Below is a small trained network, with its code and all its weights. Each question gives an input and a class and asks what happens when units are switched off, that is, made to give their printed mean instead of their output.

import numpy as np


def w(rows, s, z=0):
    codes = np.array(rows[::2]) - 128.0
    scale = np.full(codes.shape[1], s)
    scale[-1] = z or s
    return codes * scale


def f(y):
    return np.maximum(y, 0)


def log_softmax(a):
    a = a - a.max(-1, keepdims=True)
    return a - np.log(np.exp(a).sum(-1, keepdims=True))


def net(x, mask):
    res = np.array(x, float).reshape(1, 7) / 4 @ E
    y = f(res @ A[0][:, :-1].T + A[0][:, -1])
    res = res + np.where(mask, y, B[0][:, -1]) @ B[0][:, :-1]
    return log_softmax(res[-1] @ U[:, :-1].T + U[:, -1])


A, B = {}, {}
E = w([
[128,128,128,130],'x0',
[127,129,130,128],'x1',
[127,182,122,241],'x2',
[127,127,125,129],'x3',
[21,220,170,75],'x4',
[247,197,174,95],'x5',
[154,192,1,96],'x6',
],0.0092)
A[0] = w([
[57,199,192,67,78],'N0',
[152,122,147,75,116],'N1',
[152,98,120,140,83],'N2',
[61,98,81,143,58],'N3',
[104,45,143,59,89],'N4',
[152,75,225,154,118],'N5',
[93,162,144,211,91],'N6',
[130,137,119,187,146],'N7',
[105,136,180,131,133],'N8',
[46,41,83,168,44],'N9',
[129,103,177,129,73],'N10',
[82,114,235,115,113],'N11',
[56,223,160,91,2],'N12',
[128,115,133,96,77],'N13',
[193,217,185,101,65],'N14',
[147,82,181,151,95],'N15',
[66,200,186,115,59],'N16',
[118,102,211,142,81],'N17',
[87,84,123,20,156],'N18',
[90,139,105,203,129],'N19',
[177,157,148,109,37],'N20',
[138,175,31,67,93],'N21',
[91,209,148,178,118],'N22',
[230,37,119,195,35],'N23',
[246,143,183,136,92],'N24',
[132,68,182,108,148],'N25',
[151,202,162,193,104],'N26',
[156,126,126,218,88],'N27',
],0.012,0.0095)
B[0] = w([
[141,67,101,103,247],'N0',
[154,128,159,136,175],'N1',
[143,118,116,102,149],'N2',
[58,183,155,83,178],'N3',
[178,123,169,133,206],'N4',
[124,170,81,154,235],'N5',
[188,134,153,131,189],'N6',
[188,148,147,107,186],'N7',
[160,138,94,164,185],'N8',
[17,157,155,68,219],'N9',
[132,160,114,125,157],'N10',
[122,164,84,159,236],'N11',
[136,53,78,73,206],'N12',
[149,138,142,126,138],'N13',
[9,121,162,126,215],'N14',
[142,165,85,130,186],'N15',
[133,79,94,65,209],'N16',
[97,197,77,132,193],'N17',
[226,141,191,156,255],'N18',
[153,135,174,134,198],'N19',
[69,149,140,106,150],'N20',
[137,199,82,189,221],'N21',
[204,111,154,119,208],'N22',
[132,48,88,67,239],'N23',
[43,132,156,99,231],'N24',
[151,153,118,161,220],'N25',
[159,146,159,117,198],'N26',
[170,127,136,93,187],'N27',
],0.011,0.0091)
U = w([
[155,5,26,110,116],'0',
[153,199,1,201,84],'1',
[32,116,219,125,98],'2',
[158,96,132,197,250],'3',
[229,119,219,157,87],'4',
],0.0096,0.017)

Each question gives the input, the list of numbers given to net, and the class t.
The units are the neurons (one row each of A and B). Each row of codes is followed by its name. A weight is (code - 128) times the scale printed after its matrix; where a second scale follows, it is the last column's (A, B and U).
mask holds one flag per neuron, in row order. A switched-off neuron (its flag False) gives its mean, the last column of its row in B, instead of its output. The means were averaged over made-up inputs and are rounded, as every weight is.
A unit's drop is (log p(t) with every unit on - log p(t) with that unit switched off) / (log p(t) with every unit on - log p(t) with every unit switched off).
The circuit of an input: a set's keep is (log p(t) with only the set's units on - log p(t) with every unit switched off) / (log p(t) with every unit on - log p(t) with every unit switched off). Starting from the 12 units with the biggest drops (on a tie, the unit counted first), units are removed one at a time, each time the one whose removal leaves the highest keep (on an exact tie, the one counted first), for as long as the keep stays at least 0.8.
circuit, biggest first: the units of the circuit, biggest drop first
unit that matters most: the unit with the biggest drop
k most important neurons: the k neurons with the biggest drops, biggest first
drop of u: that unit's drop, to one decimal
input [8,-6,-8,-7,5,-5,5], class 3: circuit, biggest first => (N18)
input [8,0,-5,7,-3,-3,6], class 3: 2 most important neurons => (N5, N11)
input [-5,-8,6,-6,0,-7,5], class 2: 2 most important neurons => (N9, N3)
input [2,1,-6,-2,3,1,-7], class 1: circuit, biggest first => (N11, N17)
input [3,-4,-2,8,8,-7,-8], class 0: circuit, biggest first => (N0, N16)
input [7,-2,8,1,8,-5,-6], class 0: 2 most important neurons => (N16, N12)
input [-6,-6,7,3,8,5,8], class 0: circuit, biggest first => (N12, N16)
input [2,1,-6,-8,4,0,-6], class 1: circuit, biggest first => (N11, N17)
input [-1,-1,-2,7,-2,4,-3], class 2: circuit, biggest first => (N24, N18)
input [-5,5,5,1,-3,6,-2], class 2: 2 most important neurons => (N24, N14)
input [-1,8,-6,-3,5,2,1], class 4: 2 most important neurons => (N18, N23)
input [0,5,-8,2,2,-7,3], class 4: 2 most important neurons => (N18, N4)
input [2,-1,-8,-7,-7,-6,3], class 4: circuit, biggest first => (N18, N4)
input [2,1,-5,-5,8,-4,8], class 0: unit that matters most => N12
input [-1,-5,8,-7,8,6,-3], class 0: 2 most important neurons => (N12, N16)
input [-1,-2,-5,-5,7,8,-1], class 2: 2 most important neurons => (N14, N23)
input [-1,8,-5,-3,0,-7,-4], class 2: 4 most important neurons => (N9, N3, N21, N22)
input [4,-4,6,6,-6,0,0], class 0: 2 most important neurons => (N23, N18)
input [4,-2,-4,1,8,-2,-8], class 0: 4 most important neurons => (N0, N16, N12, N21)
input [0,7,-4,4,6,2,4], class 0: circuit, biggest first => (N12)
input [-2,-3,-6,3,8,-7,-4], class 0: 2 most important neurons => (N0, N12)
input [6,5,0,6,3,-5,-6], class 1: 2 most important neurons => (N11, N17)
input [-1,-2,6,4,0,-6,-7], class 1: drop of N14 => 0.1
input [-7,-5,8,8,-7,-1,-8], class 1: drop of N27 => -0.1
input [-1,-4,5,6,3,-7,1], class 2: drop of N9 => 0.3
input [-2,0,-7,8,-5,-5,0], class 4: drop of N4 => 0.2
input [-4,8,3,-5,-5,0,-7], class 1: unit that matters most => N5
